Moves between objects:
HC: ρ>ZS, ζ>LM, δ>GP, χ>HL, ψ>GN, ω>RF, β>NB
JQ: ρ>LL, ζ>TH, δ>BS, χ>TR, ψ>MC, ω>SJ, β>PJ
ZD: ρ>JP, ζ>SL, δ>MF, χ>RG, ψ>NB, ω>ZH, β>GN
CQ: ρ>CH, ζ>DJ, δ>BD, χ>MJ, ψ>HG, ω>DH, β>JG
CP: ρ>MF, ζ>LZ, δ>JP, χ>BT, ψ>TC, ω>QN, β>LC
BF: ρ>QB, ζ>FT, δ>DP, χ>PR, ψ>TJ, ω>MR, β>PN
TJ: ρ>ZJ, ζ>PM, δ>ZZ, χ>NH, ψ>BF, ω>LC, β>QN
JP: ρ>ZD, ζ>DS, δ>CP, χ>NT, ψ>ZT, ω>LH, β>LD
NG: ρ>FP, ζ>., δ>., χ>PP, ψ>JG, ω>., β>HG
BP: ρ>BQ, ζ>SB, δ>MZ, χ>MC, ψ>TR, ω>NR, β>DM
QC: ρ>CD, ζ>DH, δ>., χ>LT, ψ>., ω>DJ, β>.
RF: ρ>DP, ζ>DG, δ>QB, χ>JG, ψ>PP, ω>HC, β>MJ
MJ: ρ>TH, ζ>LL, δ>BN, χ>CQ, ψ>ZH, ω>NB, β>RF
FP: ρ>NG, ζ>DM, δ>NH, χ>ZZ, ψ>FF, ω>NL, β>SB
TC: ρ>SM, ζ>ZP, δ>ZT, χ>RH, ψ>CP, ω>PN, β>MR
NC: ρ>FJ, ζ>NF, δ>CR, χ>., ψ>BH, ω>., β>.
RH: ρ>SR, ζ>HP, δ>HS, χ>TC, ψ>BT, ω>GS, β>LP
MF: ρ>CP, ζ>., δ>ZD, χ>., ψ>SM, ω>NF, β>.
NT: ρ>RG, ζ>NR, δ>BT, χ>JP, ψ>HS, ω>SB, β>NL
ZT: ρ>NB, ζ>SJ, δ>TC, χ>HS, ψ>JP, ω>TH, β>ZS
DH: ρ>HS, ζ>QC, δ>SR, χ>NB, ψ>RG, ω>CQ, β>HL
BS: ρ>BH, ζ>PN, δ>JQ, χ>PZ, ψ>FJ, ω>ZP, β>FT
FJ: ρ>NC, ζ>QN, δ>MC, χ>MZ, ψ>BS, ω>LZ, β>PM
ZZ: ρ>PP, ζ>HT, δ>TJ, χ>FP, ψ>DP, ω>LD, β>LH
ZP: ρ>NQ, ζ>TC, δ>SJ, χ>HP, ψ>LZ, ω>BS, β>PC
NJ: ρ>TD, ζ>., δ>HG, χ>NF, ψ>BD, ω>., β>.
LC: ρ>., ζ>., δ>LD, χ>., ψ>MR, ω>TJ, β>CP
CH: ρ>CQ, ζ>TR, δ>GS, χ>TH, ψ>SB, ω>HS, β>FF
ZS: ρ>HC, ζ>SC, δ>MR, χ>FB, ψ>LD, ω>DP, β>ZT
BD: ρ>GS, ζ>HQ, δ>CQ, χ>BN, ψ>NJ, ω>SR, β>FS
PC: ρ>., ζ>MR, δ>SC, χ>., ψ>., ω>FT, β>ZP
NL: ρ>., ζ>., δ>., χ>LD, ψ>FB, ω>FP, β>NT
PR: ρ>FS, ζ>NZ, δ>FF, χ>BF, ψ>NH, ω>LP, β>GS
MC: ρ>CR, ζ>LH, δ>FJ, χ>BP, ψ>JQ, ω>DS, β>HT
NB: ρ>ZT, ζ>LT, δ>SM, χ>DH, ψ>ZD, ω>MJ, β>HC
SC: ρ>LM, ζ>ZS, δ>PC, χ>PB, ψ>LQ, ω>PJ, β>SJ
NF: ρ>QN, ζ>NC, δ>ZH, χ>NJ, ψ>BN, ω>MF, β>ZJ
LD: ρ>GN, ζ>LQ, δ>LC, χ>NL, ψ>ZS, ω>ZZ, β>JP
QN: ρ>NF, ζ>FJ, δ>LH, χ>TD, ψ>PN, ω>CP, β>TJ
BQ: ρ>BP, ζ>HG, δ>., χ>CR, ψ>DJ, ω>., β>.
LL: ρ>JQ, ζ>MJ, δ>BH, χ>DJ, ψ>CR, ω>LT, β>DG
FT: ρ>JN, ζ>BF, δ>PJ, χ>NZ, ψ>PM, ω>PC, β>BS
SM: ρ>TC, ζ>NQ, δ>NB, χ>SR, ψ>MF, ω>BN, β>GP
JG: ρ>FF, ζ>LS, δ>FS, χ>RF, ψ>NG, ω>HL, β>CQ
NR: ρ>., ζ>NT, δ>., χ>DS, ψ>CD, ω>BP, β>.
QB: ρ>BF, ζ>JN, δ>RF, χ>FS, ψ>ZJ, ω>GP, β>BN
MZ: ρ>., ζ>TD, δ>BP, χ>FJ, ψ>PZ, ω>., β>.
LS: ρ>RM, ζ>JG, δ>., χ>DG, ψ>., ω>., β>DJ
HS: ρ>DH, ζ>CD, δ>RH, χ>ZT, ψ>NT, ω>CH, β>FB
DJ: ρ>TR, ζ>CQ, δ>HQ, χ>LL, ψ>BQ, ω>QC, β>LS
DG: ρ>PJ, ζ>RF, δ>JN, χ>LS, ψ>RN, ω>LM, β>LL
PM: ρ>., ζ>TJ, δ>HT, χ>., ψ>FT, ω>., β>FJ
BH: ρ>BS, ζ>BN, δ>LL, χ>HQ, ψ>NC, ω>NQ, β>JN
NQ: ρ>ZP, ζ>SM, δ>LT, χ>., ψ>., ω>BH, β>.
SB: ρ>HG, ζ>BP, δ>TD, χ>LH, ψ>CH, ω>NT, β>FP
NH: ρ>., ζ>., δ>FP, χ>TJ, ψ>PR, ω>., β>TD
FF: ρ>JG, ζ>RM, δ>PR, χ>DP, ψ>FP, ω>FB, β>CH
FB: ρ>HL, ζ>PB, δ>LP, χ>ZS, ψ>NL, ω>FF, β>HS
DM: ρ>., ζ>FP, δ>., χ>HT, ψ>RM, ω>., β>BP
GN: ρ>LD, ζ>., δ>., χ>., ψ>HC, ω>PP, β>ZD
SR: ρ>RH, ζ>., δ>DH, χ>SM, ψ>., ω>BD, β>.
GP: ρ>MR, ζ>., δ>HC, χ>., ψ>., ω>QB, β>SM
HT: ρ>RN, ζ>ZZ, δ>PM, χ>DM, ψ>PJ, ω>LQ, β>MC
LT: ρ>SJ, ζ>NB, δ>NQ, χ>QC, ψ>SL, ω>LL, β>LM
ZH: ρ>LH, ζ>CR, δ>NF, χ>HG, ψ>MJ, ω>ZD, β>PP
RG: ρ>NT, ζ>., δ>., χ>ZD, ψ>DH, ω>HG, β>.
MR: ρ>GP, ζ>PC, δ>ZS, χ>LP, ψ>LC, ω>BF, β>TC
PP: ρ>ZZ, ζ>RN, δ>ZJ, χ>NG, ψ>RF, ω>GN, β>ZH
RM: ρ>LS, ζ>FF, δ>NZ, χ>PJ, ψ>DM, ω>PB, β>TR
HL: ρ>FB, ζ>., δ>., χ>HC, ψ>., ω>JG, β>DH
LP: ρ>., ζ>., δ>FB, χ>MR, ψ>., ω>PR, β>RH
SJ: ρ>LT, ζ>ZT, δ>ZP, χ>CD, ψ>DS, ω>JQ, β>SC
HP: ρ>., ζ>RH, δ>CD, χ>ZP, ψ>., ω>PZ, β>.
LH: ρ>ZH, ζ>MC, δ>QN, χ>SB, ψ>TH, ω>JP, β>ZZ
DP: ρ>RF, ζ>PJ, δ>BF, χ>FF, ψ>ZZ, ω>ZS, β>TH
CR: ρ>MC, ζ>ZH, δ>NC, χ>BQ, ψ>LL, ω>SL, β>RN
SL: ρ>DS, ζ>ZD, δ>., χ>., ψ>LT, ω>CR, β>.
BN: ρ>PN, ζ>BH, δ>MJ, χ>BD, ψ>NF, ω>SM, β>QB
PB: ρ>., ζ>FB, δ>., χ>SC, ψ>., ω>RM, β>CD
HG: ρ>SB, ζ>BQ, δ>NJ, χ>ZH, ψ>CQ, ω>RG, β>NG
LM: ρ>SC, ζ>HC, δ>., χ>., ψ>., ω>DG, β>LT
TR: ρ>DJ, ζ>CH, δ>PZ, χ>JQ, ψ>BP, ω>CD, β>RM
GS: ρ>BD, ζ>PZ, δ>CH, χ>PN, ψ>TD, ω>RH, β>PR
LQ: ρ>., ζ>LD, δ>., χ>., ψ>SC, ω>HT, β>DS
LZ: ρ>., ζ>CP, δ>DS, χ>., ψ>ZP, ω>FJ, β>.
HQ: ρ>PZ, ζ>BD, δ>DJ, χ>BH, ψ>., ω>., β>.
JN: ρ>FT, ζ>QB, δ>DG, χ>., ψ>., ω>., β>BH
PZ: ρ>HQ, ζ>GS, δ>TR, χ>BS, ψ>MZ, ω>HP, β>NZ
PJ: ρ>DG, ζ>DP, δ>FT, χ>RM, ψ>HT, ω>SC, β>JQ
RN: ρ>HT, ζ>PP, δ>., χ>., ψ>DG, ω>., β>CR
FS: ρ>PR, ζ>., δ>JG, χ>QB, ψ>., ω>., β>BD
TH: ρ>MJ, ζ>JQ, δ>PN, χ>CH, ψ>LH, ω>ZT, β>DP
DS: ρ>SL, ζ>JP, δ>LZ, χ>NR, ψ>SJ, ω>MC, β>LQ
BT: ρ>., ζ>., δ>NT, χ>CP, ψ>RH, ω>TD, β>.
ZJ: ρ>TJ, ζ>., δ>PP, χ>., ψ>QB, ω>., β>NF
PN: ρ>BN, ζ>BS, δ>TH, χ>GS, ψ>QN, ω>TC, β>BF
NZ: ρ>., ζ>PR, δ>RM, χ>FT, ψ>., ω>., β>PZ
CD: ρ>QC, ζ>HS, δ>HP, χ>SJ, ψ>NR, ω>TR, β>PB
TD: ρ>NJ, ζ>MZ, δ>SB, χ>QN, ψ>GS, ω>BT, β>NH

In the rows, 24 means zero.

The rows follow the links: the fewer symbols apart two objects are, the more alike their rows tend to be.

Name the object of each row.
[ 26  16  22  20  36  24  21  18  24  33  31  22  24  28  25  30  33  23  11  29  16  27  29  27  14  26  18  20  27  33  15  25  23  23  36  17  30  33  27  27  19  21  42  23  34  29  20  21  15  24  34  18  31  29  26  19  30  27  30  29  19  17  20  29]
object: GS
[ 29  26  29  24  22  32  34  24  32  13  22  30  23  24  23  17  13  23  28  23  22  13  22  28  38  26  26  27  20  18  34  19  30  28  22  38  12  16  26  25  23  40  11  31  19  15  25  30  33  16  24  23  17  21  21  28  17  12  18  18  30  24  29  20]
object: SL
[ 23  23  23  31  14  31  29  24  17   7  22  29  24  26  23  18  17  10  29  21  26  18  26  22  41  23  29  26  15  22  33  25  29  22  22  35  27  25  24  16  32  24  17  23  16  18  33  26  26  17  21  21  29  26  22  35  20  20  20  21  33  23  22  23]
object: LM
[ 22  24  24  23  26  15  23  22  19  29  22  30  29  35  21  25  12  22  15  25  23  25  29  29  31  12  26  24  20  20  38  28  29  26  24  20  10  23  26  38  27  20  18  25  33  31  28  21  22  22  20  27  25  33  17  24  27  25  31  18  18  28  34  28]
object: NL
[ 23  41  29  24  30  18  22  26  32  26  17  26  14  16  23  20  20  38  36  20  31  29  25  25  16  29  27  21  37  17  21  22  23  13  19  22  19  23  23  24  19  20  23  22  20  28  22  28  32  32  29  33  13  26  37  25  23  24  19  28  27  33  29  20]
object: LH
[ 31  14  22  30  27  26  17  31  23  24  27  14  31  16  27  24  22  24  28  26  23  23  14  26  39  35  25  39  23  16  20  16  30  27  22  30  36  26  18  22  24  24  33  22  13  23  20  31  19  23  21  15  20  11  17  31  15  21  25  17  17  27  20   9]
object: ZP
[ 19  26  29  19  28  22  11  35  18  29  23  24  18  29  32  35  21  18  21  15  10  21  15  27  47  28  26  30  26  20  29  33  21  27  24  25  18  29  23  30  24  17  26  30  21  30  30  19  20  22  19  23  35  19  12  28  20  21  29  17  22  22  31  25]
object: CD
[ 18  25  25  10  36  24  15  22  25  27  37  24   9  35  33  31  25  21  15  18  10  23  29  16  29  23  22  20  28  37  18  31  17  17  22  26  18  33  28  21  28  18  30  34  26  33  24  19  29  24  34  25  35  24  23  29  24  20  24  21  30   9  23  32]
object: TR
[ 30  29  19  33  19  22  28  27  24  13  14  37  21  17  21  19  16  16  30  21  24   9  21  29  34  22  29  29  17  21  35  17  27  19  29  40  23  24  20  23  21  24  19  17  17  18  28  22  22  15  31  17  30  29  25  30  23  17  23  27  27  22  23  14]
object: NB
[ 38  20  20  28  21  30  33  22  33  24  18  31  35  21  18  19  20  20  26  35  28  19  22  33  22  27  28  30  22  21  32  17  34  26  28  32  23  14  20  32  18  35  17  18  29  14  13  29  24  20  22  18  14  22  24  16  23  21  26  24  17  27  24  18]
object: MF
[ 16  33  30  18  26  17  21  24  23  33  21  29  21  32  23  28  24  33  22  16  23  36  28  24  19  17  25  20  31  23  21  35  16  27  19  10  17  25  32  33  25  16  21  28  30  34  30  20  25  34  19  38  26  33  28  22  28  30  25  24  21  28  34  37]
object: FP
[ 23  35  32  32  14  18  25  29  21  28  18  27  29  20  18  19  10  29  31  24  33  29  25  30  35  23  33  28  22  11  34  27  27  27  19  24  21  23  20  31  26  19  14  17  16  22  31  29  24  28  14  31  13  27  23  31  25  27  22  20  22  33  32  17]
object: LD
[ 32  16  22  29  25  34  29  23  26  20  28  23  32  26  28  20  25  13  25  31  25  15  19  25  33  28  22  29  14  22  26  12  36  28  30  37  32  23  23  19  20  32  26  25  17  17  17  31  24  13  26  11  25  16  18  27  19  22  20  23  24  21  16  16]
object: NQ
[ 33  18  18  36  27  25  22  22  24  24  24  20  29  17  19  16  18  18  21  34  28  19  22  30  27  29  27  33  17  23  27  20  36  19  31  31  31  24  13  29  21  19  32  15  18  22  16  27  14  20  28   5  22  24  23  28  21  26  24  23  20  26  20  11]
object: TC
[ 21  26  23  16  31  20  23  21  21  22  23  36  11  29  27  33  29  21  20  13  16  16  26  28  19  16  22  14  30  36  29  28  17  18  32  24  26  29  30  23  23  25  27  26  27  31  27  13  25  21  33  27  41  33  24  18  31  26  31  31  30  16  21  30]
object: CQ
[ 31  19  15  31  31  31  33  17  29  22  25  24  22  17  23  24  33  24  28  31  30  24  26  22  10  29  18  22  24  32  18  17  24  18  34  31  40  25  23  16  16  32  34  17  25  17  15  26  22  19  33  19  26  25  33  19  28  25  19  37  26  17  13  18]
object: BN
[ 34  26  23  24  33  24  34  17  33  31  27  20  25  20  16  13  25  34  22  34  28  31  30  27   4  31  24  21  30  25  19  17  31  18  25  25  27  19  19  27  17  28  29  18  29  29  13  30  28  26  32  22   3  25  34  20  27  23  20  27  20  25  23  18]
object: QN

Each walk starts at a row. The symbols on each line, taken left to right, move it on to the next object.
Answer with the object's row; about right is enough.
start [ 18  35  27  34  16  22  15  27  19  20  18  21  18  14  20  20  24  32  30  17  34  30  28  20  23  23  31  25  28  27  20  27  19  10  19  18  32  28  21  20  29  13  24  15  14  24  35  30  24  33  27  35  25  27  36  34  30  29  17  31  28  28  21  22]
δ χ ψ β ω: [ 34  18  19  18  32  19  22  26  33  39  26  28  35  29  27  22  20  22  13  33  20  25  26  32  24  20  24  28  24  23  32  22  31  30  32  21  18  23  24  41  15  22  24  28  37  26  18  19  16  27  22  17  21  23  15  15  24  21  38  17  12  25  27  26]
ψ ω ζ β β ζ ρ ω: [ 32  13  13  24  27  26  26  25  25  28  21  29  32  24  30  30  24  13  17  31  17  16  21  34  28  23  20  28  18  25  35  23  24  25  38  26  25  24  25  29  19  26  31  27  30  25  21  22  12  17  24  13  40  25  15  16  25  25  36  25  16  22  22  26]
start [ 29  22  20  13  30  26  33  19  35  33  23  28  28  28  23  34  32  27  17  28  14  26  30  30   6  20  19  18  32  32  25  26  23  27  34  17  25  20  32  28  19  32  28  28  37  25  16  17  24  23  28  26  24  26  26   6  28  26  30  29  19  24  24  32]
ψ ρ ω χ ρ β: [ 33  15  21  39  15  28  31  22  19  20  22  27  39  21  18  17  22  14  25  36  33  17  23  31  24  20  24  28  17  26  29  23  29  28  30  29  35  23  22  23  25  27  21  19  26  13  25  29  15  21  24  12  26  28  21  26  24  26  27  27  21  27  19  19]
ω β β δ ζ δ β β: [ 27  12  22  32  22  34  30  17  20  14  31  18  31  25  23  18  37  20  27  31  31  23  28  14  17  25  22  24  21  30  13  19  21  26  24  28  38  26  24  10  35  34  32  24  22  14  22  31  30  20  28  21  27  19  30  27  26  26  17  27  30  15  13  22]
start [ 31  20  21  36  23  20  25  18  19  23  32  15  27  23  17  16  35  27  19  34  36  31  34  20  10  26  24  27  21  30  15  20  26  21  27  23  37  30  18  21  26  19  34  13  27  23  18  29  21  28  30  21  21  31  34  29  27  26  22  30  26  21  16  24]
δ ρ ω ψ ρ ζ ω: [ 17  35  36  23  21  25  27  26  26  19  24  17  22  24  22  20  22  38  33  18  31  33  26  17  22  28  23  28  28  17  17  28  23  25  11  20  20  22  25  22  34  24  19  30  16  25  29  29  37  31  21  39  14  23  32  31  20  23  13  22  31  29  27  31]
β β ψ ζ ω δ χ: [ 28  12  18  28  23  22  20  23  13  33  29  24  37  32  22  27  20  13   7  35  24  22  28  31  30  16  23  28  15  28  26  27  33  28  29  21  27  31  24  37  25  15  32  21  33  26  25  21   8  24  20  17  30  30  13  27  26  30  37  22  15  23  22  27]
start [ 24  34  29  24  23  26  24  29  28  22  20  22  24  21  28  25  15  27  32  18  21  25  16  23  41  31  29  33  25  14  31  20  30  27  16  33  14  19  20  27  24  26  15  32  11  25  28  29  32  26  19  27  13  17  22  29  17  18  20  10  24  30  31  16]
ψ ρ ψ ρ ψ χ ψ ω: [ 16  30  31   7  31  22  19  30  30  28  27  21  16  28  34  36  23  33  22  13  15  30  24  22  26  24  23  20  31  24  22  31  20  29  17  16  17  24  27  28  21  25  24  35  28  32  26  20  32  30  20  36  22  21  25  22  22  19  29  22  22  27  30  31]
χ χ χ ψ: [ 14  36  34  25  27  28  15  27  21  19  29  17  10  15  28  30  28  31  37  14  24  29  21  16  28  35  23  22  31  24  12  21  15  19  14  29  28  27  21  14  25  18  28  26  11  27  28  30  29  28  28  27  24  22  33  35  24  24  16  25  31  26  24  18]
start [ 24  12  20  23  21  24  27  17  19  26  26  26  32  30  26  27  34  22  14  31  25  24  31  20   9  16  18  18  21  34  21  27  20  27  35  16  34  25  32  22  25  26  27  24  36  24  24  17  16  24  28  22  39  32  23  18  35  32  29  32  22  17  21  32]
χ ρ ω χ χ ψ: [ 35  21  23  34  17  21  33  21  25  26  23  22  39  24  16  14  16  24  19  42  35  25  29  30  23  24  32  34  17  17  28  21  40  27  26  27  20  20  20  34  26  26  20  15  27  19  21  32  20  26  21  22   8  26  26  25  25  26  22  21  19  33  27  18]
δ χ ψ β ω: [ 15  31  23  16  34  17   9  28  22  30  20  25  13  22  33  36  27  25  25  13  13  28  22  25  25  24  22  18  35  28  22  30  15  17  24  18  24  32  26  21  19  13  30  25  22  38  28  17  20  31  28  27  35  31  24  21  28  28  33  31  24  25  28  28]
start [ 22  16  17  23  27  21  12  34  22  37  17  22  30  24  30  31  24  20  19  31  19  24  18  33  34  27  25  29  21  20  26  26  27  29  32  21  30  26  25  32  16  16  33  24  24  33  21  22   8  23  19  14  33  21  12  20  27  26  39  20  13  28  24  22]
ω ω χ ζ ω: [ 28  17  21  24  34  30  24  16  26  22  36  11  21  21  24  19  31  26  23  29  24  25  22  15  18  31  23  26  28  30  11  16  28  21  23  32  32  27  17  17  28  28  40  26  19  23  16  30  24  22  36  19  18  20  31  30  23  22  15  26  29  17  15  19]
ζ ψ β χ ψ β δ ω: [ 25  26  19  22  35  13  16  26  19  31  23  32  21  27  28  27  12  17  16  19  15  19  27  31  38  17  29  27  21  24  32  30  28  18  30  29  17  29  24  36  21  13  23  22  25  32  29  20  16  16  29  17  35  32  14  28  25  21  37  20  22  20  29  25]
start [ 21  26  28  11  31  27  29  21  32  24  25  34  16  31  28  31  24  25  20  18  11  23  30  21  21  21  20  17  27  32  27  28  19  27  23  23  13  23  33  21  23  35  17  36  33  27  25  22  35  20  30  33  27  27  25  15  23  19  26  21  33  20  23  35]
ρ δ ζ ζ ψ ψ: [ 30  17  25   9  38  29  27  18  33  35  38  18  30  36  27  30  31  25  16  27  12  31  28  21  15  29  18  23  28  29  17  27  23  31  25  23  20  22  27  30  26  31  35  34  35  31  15  22  26  24  26  26  17  24  23  19  25  22  26  18  16  20  26  33]
ζ δ ψ β ρ ρ δ δ: [ 19  24  24  24  28  17  19  19  15  27  27  29  17  32  26  27  26  21  10  18  23  28  32  20  19  12  26  20  27  33  20  34  21  18  22  20  22  36  30  28  28  10  28  23  29  29  34  15  24  25  28  32  37  37  25  25  32  30  27  28  27  22  25  36]
